Below is a small trained network, with its code and all its weights. Each question gives an input and a target symbol and asks what happens when units are switched off, that is, made to give their printed mean instead of their output.

import numpy as np


def w(rows, s, z=0):
    codes = np.array(rows[::2]) - 128.0
    scale = np.full(codes.shape[1], s)
    scale[-1] = z or s
    return codes * scale


def softmax(a):
    e = np.exp(a - a.max(-1, keepdims=True))
    return e / e.sum(-1, keepdims=True)


def log_softmax(a):
    a = a - a.max(-1, keepdims=True)
    return a - np.log(np.exp(a).sum(-1, keepdims=True))


def net(x, mask):
    ids = ['αβγδεζθλμξπστφ'.index(c) for c in x.split()]
    T = len(ids)
    res = E[ids] + P[:T]
    u = 0
    for l in range(2):
        r = res
        for j in range(3):
            rows = slice(4 * j, 4 * j + 4)
            q, k, v = (r @ M[l][rows].T for M in (Q, K, V))
            z = softmax(np.where(np.tri(T) > 0, q @ k.T / 4**0.5, -1e9)) @ v
            o = O[l][rows]
            res = res + np.where(mask[u + j], z, o[:, -1]) @ o[:, :-1]
        u += 3
    return log_softmax(res[-1] @ U[:, :-1].T + U[:, -1])


Q, K, V, O = {}, {}, {}, {}
E = w([
[190,104,109,95,97],'α',
[218,80,125,121,138],'β',
[166,72,117,121,103],'γ',
[127,88,131,79,87],'δ',
[172,88,121,151,171],'ε',
[94,180,139,96,173],'ζ',
[126,138,123,121,146],'θ',
[150,138,159,102,171],'λ',
[92,170,138,80,96],'μ',
[153,174,133,76,115],'ξ',
[80,121,150,124,151],'π',
[206,152,123,157,251],'σ',
[175,183,80,148,157],'τ',
[87,146,100,157,87],'φ',
],0.015)
P = w([
[112,75,41,58,182],'0',
[144,151,169,98,121],'1',
[100,144,19,125,134],'2',
[154,164,186,133,113],'3',
[104,164,22,166,117],'4',
[174,168,193,172,98],'5',
[101,176,21,209,113],'6',
[184,182,202,204,85],'7',
[97,197,5,251,105],'8',
[203,181,209,231,62],'9',
],0.012)
Q[0] = w([
[148,118,120,174,130],'0.h1',
[117,105,180,127,162],'0.h1',
[82,254,168,152,136],'0.h1',
[126,104,81,168,77],'0.h1',
[169,146,109,114,115],'0.h2',
[134,59,154,137,92],'0.h2',
[195,139,168,110,74],'0.h2',
[182,132,150,166,119],'0.h2',
[111,159,196,148,41],'0.h3',
[184,120,172,191,93],'0.h3',
[91,145,76,228,159],'0.h3',
[66,49,72,110,189],'0.h3',
],0.012)
K[0] = w([
[138,156,103,135,134],'0.h1',
[113,126,159,128,164],'0.h1',
[117,157,156,211,121],'0.h1',
[104,129,85,123,89],'0.h1',
[158,159,130,158,109],'0.h2',
[156,104,124,114,111],'0.h2',
[153,136,173,156,102],'0.h2',
[160,113,158,163,136],'0.h2',
[128,151,201,209,139],'0.h3',
[107,181,158,146,90],'0.h3',
[186,108,125,100,91],'0.h3',
[156,114,108,4,180],'0.h3',
],0.016)
V[0] = w([
[160,148,216,187,77],'0.h1',
[126,107,144,110,245],'0.h1',
[116,74,93,185,150],'0.h1',
[127,128,163,169,132],'0.h1',
[133,149,159,68,123],'0.h2',
[81,114,131,166,74],'0.h2',
[95,171,37,168,156],'0.h2',
[126,2,138,126,150],'0.h2',
[173,73,169,104,157],'0.h3',
[50,129,102,194,177],'0.h3',
[38,92,211,203,92],'0.h3',
[206,216,175,119,172],'0.h3',
],0.0099)
O[0] = w([
[199,149,110,173,100,2],'0.h1',
[146,191,153,28,157,153],'0.h1',
[175,45,186,105,152,141],'0.h1',
[184,131,108,147,125,80],'0.h1',
[75,83,178,107,82,142],'0.h2',
[164,120,111,183,141,67],'0.h2',
[150,72,65,120,197,162],'0.h2',
[173,174,117,67,90,118],'0.h2',
[225,109,144,71,87,155],'0.h3',
[107,108,140,144,233,88],'0.h3',
[86,74,231,184,136,8],'0.h3',
[93,254,117,70,113,145],'0.h3',
],0.0077,0.0037)
Q[1] = w([
[92,148,103,93,145],'1.h1',
[157,106,118,112,166],'1.h1',
[165,228,166,142,141],'1.h1',
[94,158,225,95,113],'1.h1',
[176,177,44,138,118],'1.h2',
[106,148,199,156,183],'1.h2',
[174,182,163,120,27],'1.h2',
[141,122,53,101,104],'1.h2',
[158,47,55,179,78],'1.h3',
[145,182,249,189,146],'1.h3',
[116,198,138,158,127],'1.h3',
[114,78,74,134,205],'1.h3',
],0.011)
K[1] = w([
[100,140,165,100,165],'1.h1',
[148,133,135,110,155],'1.h1',
[126,146,134,163,112],'1.h1',
[113,125,126,213,134],'1.h1',
[82,102,100,94,139],'1.h2',
[111,129,155,203,130],'1.h2',
[130,143,77,156,107],'1.h2',
[94,93,116,41,184],'1.h2',
[110,94,172,73,99],'1.h3',
[174,143,118,251,88],'1.h3',
[185,155,102,125,109],'1.h3',
[120,72,110,52,108],'1.h3',
],0.014)
V[1] = w([
[66,111,147,138,124],'1.h1',
[157,130,77,113,151],'1.h1',
[108,132,104,75,141],'1.h1',
[207,96,149,100,43],'1.h1',
[162,185,192,116,81],'1.h2',
[107,173,109,128,157],'1.h2',
[96,151,136,162,102],'1.h2',
[125,93,132,92,148],'1.h2',
[10,136,89,129,66],'1.h3',
[115,98,252,97,105],'1.h3',
[99,64,136,131,142],'1.h3',
[169,79,111,121,46],'1.h3',
],0.017)
O[1] = w([
[146,68,106,186,124,108],'1.h1',
[132,187,135,134,123,185],'1.h1',
[194,182,176,164,144,251],'1.h1',
[133,137,123,55,169,124],'1.h1',
[138,182,196,120,205,67],'1.h2',
[144,136,137,133,99,148],'1.h2',
[162,159,103,168,145,34],'1.h2',
[132,81,148,107,108,226],'1.h2',
[183,183,74,254,95,121],'1.h3',
[210,107,158,46,103,127],'1.h3',
[158,75,135,164,167,129],'1.h3',
[159,126,62,99,169,97],'1.h3',
],0.013,0.016)
U = w([
[97,116,113,130,128,200],'α',
[57,37,63,95,218,253],'β',
[167,42,120,116,108,100],'γ',
[223,92,62,110,164,54],'δ',
[183,194,104,148,141,36],'ε',
[90,140,150,98,99,49],'ζ',
[98,150,125,97,181,25],'θ',
[127,142,160,150,106,1],'λ',
[129,184,42,110,149,170],'μ',
[2,61,158,104,179,108],'ξ',
[76,68,43,130,157,191],'π',
[151,110,79,191,206,231],'σ',
[205,155,234,162,214,146],'τ',
[19,134,99,137,142,189],'φ',
],0.0064,0.0079)

Each question gives the input, a string of symbols that net reads in full, and the target symbol t.
The units are the heads (4 rows each of Q, K, V and O). Each row of codes is followed by its name. A weight is (code - 128) times the scale printed after its matrix; where a second scale follows, it is the last column's (O and U).
mask holds one flag per head, layer by layer. A switched-off head (its flag False) gives its mean, the last column of its rows in O, instead of its output. The means were averaged over made-up inputs and are rounded, as every weight is.
A unit's drop is (log p(t) with every unit on - log p(t) with that unit switched off) / (log p(t) with every unit on - log p(t) with every unit switched off).
The circuit of an input: a set's keep is (log p(t) with only the set's units on - log p(t) with every unit switched off) / (log p(t) with every unit on - log p(t) with every unit switched off). Starting from all 6 units, units are removed one at a time, each time the one whose removal leaves the highest keep (on an exact tie, the one counted first), for as long as the keep stays at least 0.8.
units of the circuit, in order: the units of the circuit, biggest drop first
unit that matters most: the unit with the biggest drop
which heads matter: for each layer, one digit per head in row order, 1 if its drop is at least 0.15 and else 0, layers parted by /
input ε α τ σ, target φ: which heads matter : 010 / 001
input σ λ π ε π γ θ μ, target ε: unit that matters most : 0.h1
input π ε φ γ π λ α τ α δ, target φ: units of the circuit, in order : (1.h3, 0.h3)
input ζ δ α γ λ, target λ: which heads matter : 101 / 111
input α τ δ γ π, target μ: which heads matter : 001 / 101
input ζ γ π λ ζ, target λ: which heads matter : 101 / 111
input γ λ π λ π τ α ε γ, target β: units of the circuit, in order : (0.h3, 1.h3, 0.h1)
input β π π γ, target τ: units of the circuit, in order : (1.h2, 0.h3)
input α π τ, target μ: which heads matter : 001 / 101
input π π π π, target τ: which heads matter : 101 / 011
input ξ θ β, target ε: which heads matter : 101 / 101
input π τ ζ, target γ: units of the circuit, in order : (1.h2, 0.h1, 0.h3, 1.h3)
input π π δ, target γ: which heads matter : 101 / 010
input ξ π δ π π τ ξ, target ε: unit that matters most : 0.h1
input λ γ γ π, target τ: which heads matter : 101 / 010
input ε ζ π τ λ λ π γ π, target ξ: which heads matter : 101 / 011
input λ τ π π γ δ α, target τ: which heads matter : 110 / 100
input ξ ξ π ξ α γ λ, target ε: units of the circuit, in order : (0.h1, 1.h3, 1.h1, 0.h3)
input π α γ π γ λ θ, target γ: units of the circuit, in order : (0.h1, 1.h2, 0.h3, 1.h3)
input α π π π τ λ, target φ: units of the circuit, in order : (1.h3)
input α π γ, target μ: units of the circuit, in order : (0.h3, 1.h1)
input α π α π ε α τ, target μ: units of the circuit, in order : (0.h3, 1.h1)
